Below is a small trained network, with its code and all its weights. Each question gives an input and a class and asks what happens when units are switched off, that is, made to give their printed mean instead of their output.

import numpy as np


def w(rows, s, z=0):
    codes = np.array(rows[::2]) - 128.0
    scale = np.full(codes.shape[1], s)
    scale[-1] = z or s
    return codes * scale


def f(y):
    return y / 2 * (1 + np.tanh(0.7978845608 * (y + 0.044715 * y**3)))


def log_softmax(a):
    a = a - a.max(-1, keepdims=True)
    return a - np.log(np.exp(a).sum(-1, keepdims=True))


def net(x, mask):
    res = np.array(x, float).reshape(1, 5) / 4 @ E
    y = f(res @ A[0][:, :-1].T + A[0][:, -1])
    res = res + np.where(mask, y, B[0][:, -1]) @ B[0][:, :-1]
    return log_softmax(res[-1] @ U[:, :-1].T + U[:, -1])


A, B = {}, {}
E = w([
[47,40,157,208],'x0',
[202,89,235,99],'x1',
[125,254,111,135],'x2',
[127,65,24,6],'x3',
[243,127,49,135],'x4',
],0.0061)
A[0] = w([
[143,127,152,146,88],'N0',
[184,82,107,123,59],'N1',
[101,157,239,50,187],'N2',
[208,251,134,86,28],'N3',
[105,82,97,158,116],'N4',
[108,101,110,104,75],'N5',
[149,164,173,101,205],'N6',
[214,94,154,50,142],'N7',
[76,142,70,149,98],'N8',
[133,103,114,117,83],'N9',
[159,105,116,131,27],'N10',
[192,210,170,94,132],'N11',
[135,110,178,83,134],'N12',
[195,179,95,150,107],'N13',
[185,182,138,107,36],'N14',
[128,118,120,125,47],'N15',
[131,147,120,123,71],'N16',
[193,185,141,167,106],'N17',
[112,101,128,170,163],'N18',
[123,108,134,143,133],'N19',
[162,129,159,111,116],'N20',
[129,139,127,84,50],'N21',
[85,164,121,45,126],'N22',
[143,135,158,189,36],'N23',
[34,158,108,67,132],'N24',
[182,191,129,131,51],'N25',
[73,104,149,163,134],'N26',
[46,180,108,36,155],'N27',
[102,84,147,159,103],'N28',
[191,88,114,115,3],'N29',
[96,95,119,184,116],'N30',
[101,168,158,75,96],'N31',
[98,138,124,83,47],'N32',
],0.014,0.0042)
B[0] = w([
[113,161,103,139,134],'N0',
[69,118,133,85,170],'N1',
[157,215,229,208,211],'N2',
[186,184,35,41,254],'N3',
[123,77,126,141,175],'N4',
[106,153,174,140,146],'N5',
[158,157,111,164,186],'N6',
[2,203,154,133,242],'N7',
[142,99,207,91,180],'N8',
[100,134,157,126,135],'N9',
[94,153,142,96,128],'N10',
[164,156,53,187,231],'N11',
[88,198,149,156,162],'N12',
[117,90,79,85,204],'N13',
[141,167,71,108,180],'N14',
[116,142,150,114,115],'N15',
[135,144,137,112,123],'N16',
[85,91,36,146,203],'N17',
[118,90,84,133,173],'N18',
[120,127,102,139,142],'N19',
[103,169,115,114,152],'N20',
[112,159,148,94,133],'N21',
[167,169,194,85,187],'N22',
[124,183,118,170,158],'N23',
[182,57,199,93,209],'N24',
[104,159,53,128,183],'N25',
[138,74,144,172,192],'N26',
[231,81,226,93,224],'N27',
[116,112,106,157,174],'N28',
[46,165,126,74,162],'N29',
[106,80,96,118,181],'N30',
[151,129,200,107,151],'N31',
[134,158,168,97,135],'N32',
],0.02,0.0078)
U = w([
[159,176,163,122,177],'0',
[29,125,143,77,144],'1',
[211,44,177,11,17],'2',
[190,154,10,58,135],'3',
[176,27,84,141,255],'4',
[168,166,124,208,33],'5',
[93,1,129,218,106],'6',
],0.0067,0.0027)

Each question gives the input, the list of numbers given to net, and the class t.
The units are the neurons (one row each of A and B). Each row of codes is followed by its name. A weight is (code - 128) times the scale printed after its matrix; where a second scale follows, it is the last column's (A, B and U).
mask holds one flag per neuron, in row order. A switched-off neuron (its flag False) gives its mean, the last column of its row in B, instead of its output. The means were averaged over made-up inputs and are rounded, as every weight is.
A unit's drop is (log p(t) with every unit on - log p(t) with that unit switched off) / (log p(t) with every unit on - log p(t) with every unit switched off).
The circuit of an input: a set's keep is (log p(t) with only the set's units on - log p(t) with every unit switched off) / (log p(t) with every unit on - log p(t) with every unit switched off). Starting from the 12 units with the biggest drops (on a tie, the unit counted first), units are removed one at a time, each time the one whose removal leaves the highest keep (on an exact tie, the one counted first), for as long as the keep stays at least 0.8.
units of the circuit, in order: the units of the circuit, biggest drop first
unit that matters most: the unit with the biggest drop
k most important neurons: the k neurons with the biggest drops, biggest first
drop of u: that unit's drop, to one decimal
input [7,-6,1,4,0], class 2: unit that matters most : N8
input [-5,-8,7,-8,-6], class 2: 4 most important neurons : N27, N24, N8, N31
input [-3,0,-7,-3,-2], class 5: units of the circuit, in order : N24, N13, N2, N29
input [-6,5,-8,-8,3], class 5: units of the circuit, in order : N2, N11
input [-1,-8,-4,-7,5], class 4: units of the circuit, in order : N7, N3
input [8,7,-7,4,0], class 6: 3 most important neurons : N3, N26, N28
input [3,-1,-6,1,4], class 1: units of the circuit, in order : N11, N27
input [-3,8,-8,7,-7], class 0: 2 most important neurons : N2, N17
input [8,-3,3,4,-1], class 6: 2 most important neurons : N3, N26
input [-3,2,7,-8,-4], class 3: 2 most important neurons : N3, N17
input [2,7,0,-8,5], class 5: 3 most important neurons : N3, N23, N2
input [-6,3,1,8,-5], class 2: 4 most important neurons : N27, N24, N22, N31
input [-3,6,-6,-8,4], class 5: 2 most important neurons : N2, N3
input [-5,7,-4,3,-1], class 1: most important neuron : N7
input [1,-7,5,1,5], class 2: 2 most important neurons : N8, N11
input [2,5,6,7,-1], class 0: drop of N11 : -0.1
input [-1,-6,-5,-1,-1], class 4: drop of N27 : 0.2
input [-8,7,0,-4,0], class 3: drop of N3 : 1.4
